Each row is followed by its grade, which names the range that a hidden value of the row falls in. A new part has a new value, new ranges and new names.
| -144 |  129 |  -98 | -130 |  -72 |  212 |   17 |  106 |  110 |  -48 |  -26 |   41 | -152 |  147 |  217 |  181 |  126 |  -80 | -102 |   44 | -300 |   -2 |   91 |   78 |  -60 | -142 |  193 |    7 |  -66 |  -38 |   -6 |  -50 |   -1 | -138 |   80 |  -50 |   46 |  118 | -119 |  111 |  140 | | Q
| -187 | -149 |    3 | -152 |  -58 |   32 |  -41 |   82 | -164 | -290 |   53 |   76 |   16 |  -36 |   92 |  300 |  -61 |  -50 |   37 | -239 | -131 |   66 |   98 |  -94 | -229 | -158 |   41 | -116 | -105 | -124 |  272 |  162 |  -30 | -109 |   27 | -203 |  129 |  142 | -221 |   -8 |  -64 | | R
|  -33 |    4 |   -6 |   66 |  -72 |  -54 | -147 |  172 |  130 |   27 |   99 |  -81 |  -38 |   84 |   94 | -157 |    4 |   54 |   35 |   82 |   58 | -155 |   43 |   90 |  103 |  -12 |   69 |   82 | -104 |  181 | -177 |  -16 |   47 |   16 |  -77 |  -24 |  -56 | -151 |  -63 |  -53 |  159 | | R
|   65 |   36 |  134 | -101 |    1 |   -1 |   26 |  107 | -111 |    4 |  230 | -173 | -203 |  313 |  219 | -138 | -155 | -195 |  -87 | -164 |  -91 |  -30 |  212 |  -73 | -100 |  -43 |  125 |   33 | -228 |  -60 |  152 |  -13 |  137 | -143 |  147 |   73 |    2 |  -18 |  -23 | -144 |   37 | | K
|   64 |   46 |  -14 |   15 |   92 |  -74 | -234 |   86 |  133 |  -27 |  -76 |   71 | -208 |  -33 | -118 | -138 |   44 |  142 |   34 |  180 |   70 |  -21 | -137 |  121 |  221 |  169 |   45 |  154 |  -62 |  175 | -160 |   93 |   62 |  -34 |  137 |  -44 |  -91 | -188 |   40 |   32 |   57 | | R
| -134 | -137 |  -15 |   35 |   77 | -207 | -222 |  108 |  -46 | -147 |   86 |   10 |   20 | -198 | -241 | -105 | -127 |  151 |  180 | -207 |  340 | -154 |  -59 |  149 |   30 |   86 |    5 |  117 |   40 |  186 |  -63 |  103 |  143 |  -30 |   63 |   33 |  -21 | -222 | -161 |  -86 |  -55 | | Q
|  244 |  112 |  177 | -224 |   -4 |   -3 |   17 | -109 |   92 | -126 |  -85 |   45 | -189 |  -22 |  -80 | -197 |  -58 |  131 |  -24 |  207 |  180 |  136 |  -61 |   26 |  200 |  177 | -213 |  130 | -170 | -123 |  -20 |   88 |   84 |  157 |  134 |  -61 |   60 | -110 |  -10 |   51 | -129 | | G
| -147 |  104 |  -25 | -226 |    8 |   18 |  165 |  167 |  183 | -127 |   72 | -142 |   79 |  -10 |   73 |  -30 |   15 |   77 |   -5 |   55 |    9 |  -30 |  138 |   70 |  -77 | -196 |   -3 |  -78 | -163 |  -38 | -141 |  -26 |   75 |  129 |  -82 |   35 |   -5 |   -1 | -124 |   49 |   75 | | G
|  227 |  150 |   18 |  -13 |   11 | -124 |  -79 |   36 |  154 |  125 |  -80 |   -3 | -135 |  -80 | -110 | -178 |  165 |  232 |  -87 |  340 |  114 |   48 | -130 |   71 |  214 |  140 | -119 |   95 | -119 |   58 | -354 |  -65 |   13 |   90 |   19 |  -67 |   73 | -117 |   36 |  141 |  129 | | W
| -182 |  -86 |  105 |   -8 |   63 |   96 | -169 |  101 | -124 | -278 |  -14 |  220 |  -66 | -147 |  -36 |   79 |  -92 |  -23 |  131 |   69 |  166 |   34 |  -24 |  -22 |  -13 | -195 |  -95 |   90 | -102 | -224 |   82 |  316 |  179 |   25 |  -47 | -293 |  108 |   44 | -294 |  113 |  -94 | | Q
|  117 |  -61 |   98 | -225 | -186 |  -70 |  251 |   18 | -129 |  -73 |  223 | -269 |   33 |  121 |  108 |   12 | -103 |  -12 |  -46 | -339 |  -70 |   36 |  174 |  -94 | -260 |  -21 |  -46 |  -83 | -210 |  -31 |  133 |  -82 |  -63 |  -64 |  127 |   89 |  139 |   57 |  -64 | -145 |   -9 | | M
|  216 |    3 |  167 | -286 | -160 |  -83 |  154 |  -86 |  -17 | -133 |   72 | -109 |    4 |  -38 |  -24 |  -99 | -114 |  103 |  -35 | -114 |  153 |   43 |   74 |  -18 |  -24 |  101 | -249 |  -21 | -193 | -155 |   51 |  -17 |    2 |  100 |   26 |  -29 |  204 |  -36 | -113 |  -65 | -134 | | G
| -232 |   83 |   19 | -234 |  129 |  -29 |   67 |  148 |   98 | -225 |   56 |  -46 |   74 |   58 |  184 |   39 |  -12 |    9 |  -46 |  150 |   11 |  126 |  219 |  -75 |  -80 | -259 |   37 | -179 | -189 | -132 |   63 |   50 |  121 |  224 | -124 |  -62 |  -56 |   48 |  -90 |   91 |   22 | | G
| -244 | -100 |  -90 |  -76 | -234 |  179 |  214 |   88 |  -82 | -161 |  133 | -116 |   93 |   40 |  134 |  274 |   27 |  -22 |  100 | -322 | -175 |   16 |   91 |   25 | -339 | -238 |  136 |   26 |  -11 |   94 |   88 |  -17 |  -90 | -112 |  163 |   66 |   60 |  160 | -215 |    8 |  106 | | W
|  -91 |  -73 |  103 | -165 |  105 |  -37 |   43 |   84 | -218 | -249 |   89 |    2 |  -38 |   25 |   79 |  154 |  -84 |  -54 |   -5 |  -83 |  -48 |  228 |  114 | -218 | -227 | -190 |   -5 | -113 | -215 | -193 |  255 |  187 |   66 |    8 |   99 | -147 |   58 |  139 | -100 |   36 |  -68 | | W
|  248 | -157 |  145 |  -42 | -197 |   51 | -135 | -143 | -164 | -191 | -104 |  186 | -201 | -128 | -148 |   83 |  -54 |  111 |  104 |  -70 |   49 |  126 | -219 |  -36 |   66 |  225 | -200 |  203 |  -81 |  -39 |  149 |  239 | -102 | -105 |  246 | -252 |  185 |  -11 | -115 |   -2 | -148 | | R
|  182 |  -22 |  -23 |  -37 |   45 | -292 | -237 |   22 |  114 |    5 |  -22 |  -33 | -129 |  -76 | -216 | -191 |   -2 |  238 |   14 |  -23 |  167 |  -77 | -128 |  145 |  219 |  371 |    2 |   83 |  -24 |  294 | -139 |  -21 |   -9 |  -48 |  157 |   58 |  -56 | -293 |  105 | -102 |    6 | | R
| -250 |  -36 |  111 | -108 |  216 |   18 | -188 |  136 | -148 | -286 |   84 |  141 | -127 |   65 |  115 |   39 | -187 | -173 |   26 |  -33 |   86 |   42 |  173 |  -80 |  -58 | -200 |   80 |  -30 | -145 | -245 |  278 |  251 |  276 |  -13 |   -8 | -171 |   -3 |   22 | -198 |   13 | -119 | | Q
|   66 |   53 |  -70 |  -29 | -127 |  -91 |   36 |   25 |  120 |   50 |   -7 |  -94 |   18 |  -32 |  -16 |  -13 |  161 |  220 |  -28 |   97 |   18 |   52 |  -51 |   65 |   26 |   63 |   -6 |   38 |  -36 |  204 | -226 | -143 | -101 |   78 |   66 |   41 |   29 |  -56 |    0 |   76 |  163 | | W
|   54 |  -11 |  105 | -280 | -171 |   65 |  189 |  -55 |  -14 | -227 |   12 |  -26 |   31 |  -77 |   12 |   79 |  -55 |   84 |   17 |  -82 |   41 |  100 |   49 |  -24 | -105 |  -49 | -194 |  -19 | -155 | -180 |   86 |   59 |  -32 |   94 |   37 |  -96 |  186 |   74 | -186 |   29 | -108 | | G
|  215 | -103 |  123 | -167 | -230 |   39 |  -34 | -130 |  -89 | -159 |   -4 |   60 | -164 |  -17 |  -57 |   37 | -111 |   23 |   25 | -259 |   15 |  -27 |  -54 |   67 |   18 |  241 | -137 |  116 |  -74 |  -67 |  177 |   91 |  -56 | -171 |  205 |  -97 |  216 |  -37 | -118 | -104 | -157 | | R
|   -9 |   -1 |   65 |  -30 | -111 |   79 |  -62 |  139 |   39 |  -57 |   84 |  -21 |  -84 |  103 |  161 |  -36 |  -26 |  -52 |   -2 |   40 |  -60 |  -89 |   80 |   13 |   10 |  -98 |    4 |   40 | -181 |  -49 |  -34 |   70 |   41 |  -47 |  -71 | -142 |   68 |   -6 | -135 |  -21 |   82 | | R
|  183 |  -12 |  -47 |    3 | -116 | -171 |   33 |   22 |   46 |   67 |   -8 | -123 |   -1 | -122 | -160 |  -37 |  152 |  300 |   21 |   53 |   44 |   90 | -160 |   22 |    8 |  145 |  -70 |   77 |  -67 |  264 | -262 |  -83 | -154 |   33 |  156 |   28 |   37 |  -82 |   44 |   45 |  144 | | W
|  -48 |  -20 |  -30 |   42 |  -64 |   69 |  -67 |  183 |    8 |  -36 |   18 |    3 |  -79 |   -4 |   55 |   81 |   92 |   49 |   42 |   96 | -146 |    9 |  -51 |  -24 |  -51 | -136 |   55 |   65 | -146 |   68 | -126 |  101 |  -44 |  -78 |   26 | -163 |   22 |   46 | -111 |   68 |  163 | | Q
|  318 |   31 |  175 | -347 |   64 | -204 |   84 | -155 | -151 | -105 |   83 | -131 | -243 |  146 |  -56 | -124 | -179 |    6 | -137 | -272 |   31 |  183 |   89 |  -88 |  -41 |  322 |  -46 |  -18 | -180 |  -70 |  300 |  -30 |   49 |  -90 |  395 |  154 |   64 |  -85 |  130 | -157 | -208 | | M
|   23 |  111 |  -71 | -140 | -116 |   39 |   -7 |  -56 |   72 |   23 |   -1 |  -28 | -182 |  196 |  146 |   58 |   71 |   -6 | -131 |  -90 | -162 |   27 |   77 |  101 |   11 |  133 |  190 |   58 |   22 |  123 |   64 | -190 |  -35 | -117 |  238 |  129 |   17 |  -20 |    1 |    0 |   78 | | K
|   17 |   66 | -116 |  -92 |  101 | -384 | -198 |  -14 |  107 |   42 |   -9 |  -47 |  -14 |  -32 |  -91 |  -77 |   83 |  242 | -115 |   -2 |  166 |   26 |   27 |   93 |  128 |  262 |  110 |  -76 |   65 |  273 |  -92 | -231 |    5 |   82 |   77 |  139 |  -51 | -215 |   84 |   -9 |   61 | | K
|   80 |   60 |  -37 |   -4 | -163 |  -63 | -109 |  -77 |  113 |   49 |  -45 |   22 |  -78 |   50 |   49 |  -43 |  110 |  157 |  -54 |  106 |   70 |   30 |  -33 |   98 |  152 |  172 |   29 |  108 |   42 |  191 | -103 | -160 |  -61 |   76 |   84 |   21 |   29 | -111 |  -18 |   49 |  102 | | K
|  -29 |   92 |  -55 | -172 |   -7 | -186 |   67 |   48 |  213 |  -24 |   81 | -200 |   65 |   32 |   -5 | -167 |   13 |  186 |  -26 |  -20 |  152 |  -43 |  102 |  139 |   49 |   91 |   48 |  -27 |  -38 |  222 | -151 | -188 |   38 |  154 |   41 |  225 |  -90 | -185 |   32 |  -44 |   72 | | G
| -124 |  161 | -129 | -306 |  -12 |  101 |  261 |  136 |  190 |  -87 |   15 | -170 |  -22 |   90 |  126 |  141 |  126 |   53 |  -92 |  -14 | -300 |   76 |  120 |   53 | -170 | -151 |  157 | -104 | -138 |   45 |  -71 | -109 |  -54 |  -25 |  137 |  123 |  -42 |   98 |  -13 |   77 |  135 | | G
|  -74 |   36 | -121 |  -23 | -103 |   40 |   17 |  -23 |  133 |  -67 | -105 |   52 |   -1 | -174 | -151 |   73 |  161 |  246 |   83 |   57 |  103 |   39 | -157 |  199 |   44 |   58 |   -1 |  161 |  109 |  197 | -217 |  -44 |  -43 |   46 |  172 |   58 |   25 |  -52 | -100 |  159 |   83 | | W
|  -39 |   11 |  -80 |   -8 | -139 |   65 |  -52 |  133 |  150 |  -22 |   -8 |  -19 |  -48 |    5 |   54 |   44 |  111 |   92 |   29 |   58 | -117 |  -86 |  -39 |  115 |   32 |  -22 |   64 |   65 |  -70 |  152 | -175 |    0 |  -70 |  -69 |   12 |  -70 |   15 |  -32 |  -80 |   35 |  160 | | R
|  -78 |  160 |  -42 | -133 |  -23 |   65 |   98 |  121 |  138 |    3 |   30 |  -69 |  -34 |  104 |  188 |   39 |  132 |   10 | -124 |  163 | -124 |   39 |  129 |   29 |  -43 | -167 |   67 |  -65 | -138 |  -63 | -135 | -102 |   37 |   47 |  -44 |  -18 |   51 |   72 |  -66 |  132 |  162 | | W
|   52 |  -10 |  -40 |   34 |   76 | -180 | -227 |  -31 |    4 |  -16 |  -27 |   23 | -191 |    5 | -156 | -113 |   -2 |  167 |   50 |  -28 |  144 |   59 | -126 |   95 |  145 |  281 |  133 |  192 |   68 |  331 |  -17 |  -15 |   34 |  -39 |  332 |  130 | -143 | -226 |   79 |  -35 |   19 | | K
|   41 |  108 |   47 |  -76 |  -71 |  -26 |   97 |   93 |  156 |   37 |  121 | -197 |  -20 |  166 |  153 | -202 |   14 |   50 |  -42 |  119 |   53 |  -20 |  121 |   45 |   41 |  -39 |   17 |   39 | -162 |   95 | -157 | -109 |   58 |  127 |   -2 |  108 |  -54 |  -94 |   16 |  -11 |  141 | | M
|  217 |   86 |   36 | -224 |  161 | -426 | -110 |  -70 |  144 |  -31 |   -8 | -124 |  -78 |  -38 | -205 | -304 |  -57 |  295 |  -69 |   46 |  300 |   83 |  -12 |   63 |  224 |  392 |  -52 |  -16 |  -68 |  229 |  -69 | -123 |   57 |  188 |  167 |  191 | -118 | -326 |  182 |  -94 |  -80 | | G
| -224 | -166 |   58 | -151 |   89 |   54 |  -87 |  128 | -194 | -374 |   72 |   92 |  -77 |   30 |   83 |  233 | -158 | -131 |   91 | -236 | -120 |   91 |  101 | -117 | -208 | -164 |   99 |  -74 | -154 | -132 |  375 |  309 |   74 | -139 |  125 | -183 |    1 |   99 | -155 |  -48 | -120 | | R
|  384 |  -35 |   13 |  -54 | -276 |  -34 |  -10 |  -50 |   39 |   75 |  -63 |  -42 | -168 | -122 | -199 |  -25 |   99 |  226 |    4 |  -85 |  -71 |  -56 | -239 |  118 |   83 |  321 | -155 |  175 |  -92 |  157 | -215 |  -25 | -207 | -205 |  221 |  -68 |  207 |  -82 |  -14 |  -40 |   49 | | R
|  174 |   70 |  125 |  -88 |   18 |  -48 |  -44 |   82 |  -66 |   21 |   53 |  -20 | -181 |   90 |   91 |  -63 |    6 |  -20 | -127 |  133 |  -60 |   86 |   50 | -120 |    9 |  -24 |  -62 |  -12 | -258 | -166 |  -24 |   43 |   54 |  -35 |   14 | -167 |  130 |   35 |  -39 |   38 |   48 | | K
|  178 |   43 |   66 | -179 | -163 |  -60 |  135 |  -79 |   46 |  -24 |   67 | -155 |  -54 |   90 |   36 |  -99 |  -17 |  103 |  -49 |  -88 |   45 |   58 |   51 |   34 |   -4 |  148 |  -58 |   48 | -101 |   79 |    1 | -121 |  -45 |   46 |  171 |  121 |   58 |  -71 |   15 |  -55 |    1 | | M
|   57 |    8 |  -44 |   19 | -162 |  -56 |   89 |   92 |   70 |   98 |  150 | -233 |  -12 |   39 |  -38 | -141 |   27 |  122 |   50 | -158 |   57 | -135 |  -11 |  149 |  -46 |   64 |   56 |  150 |  -36 |  277 | -234 | -147 |  -19 |  -76 |  155 |  203 |   -1 | -127 |  -37 |  -78 |  164 | | W
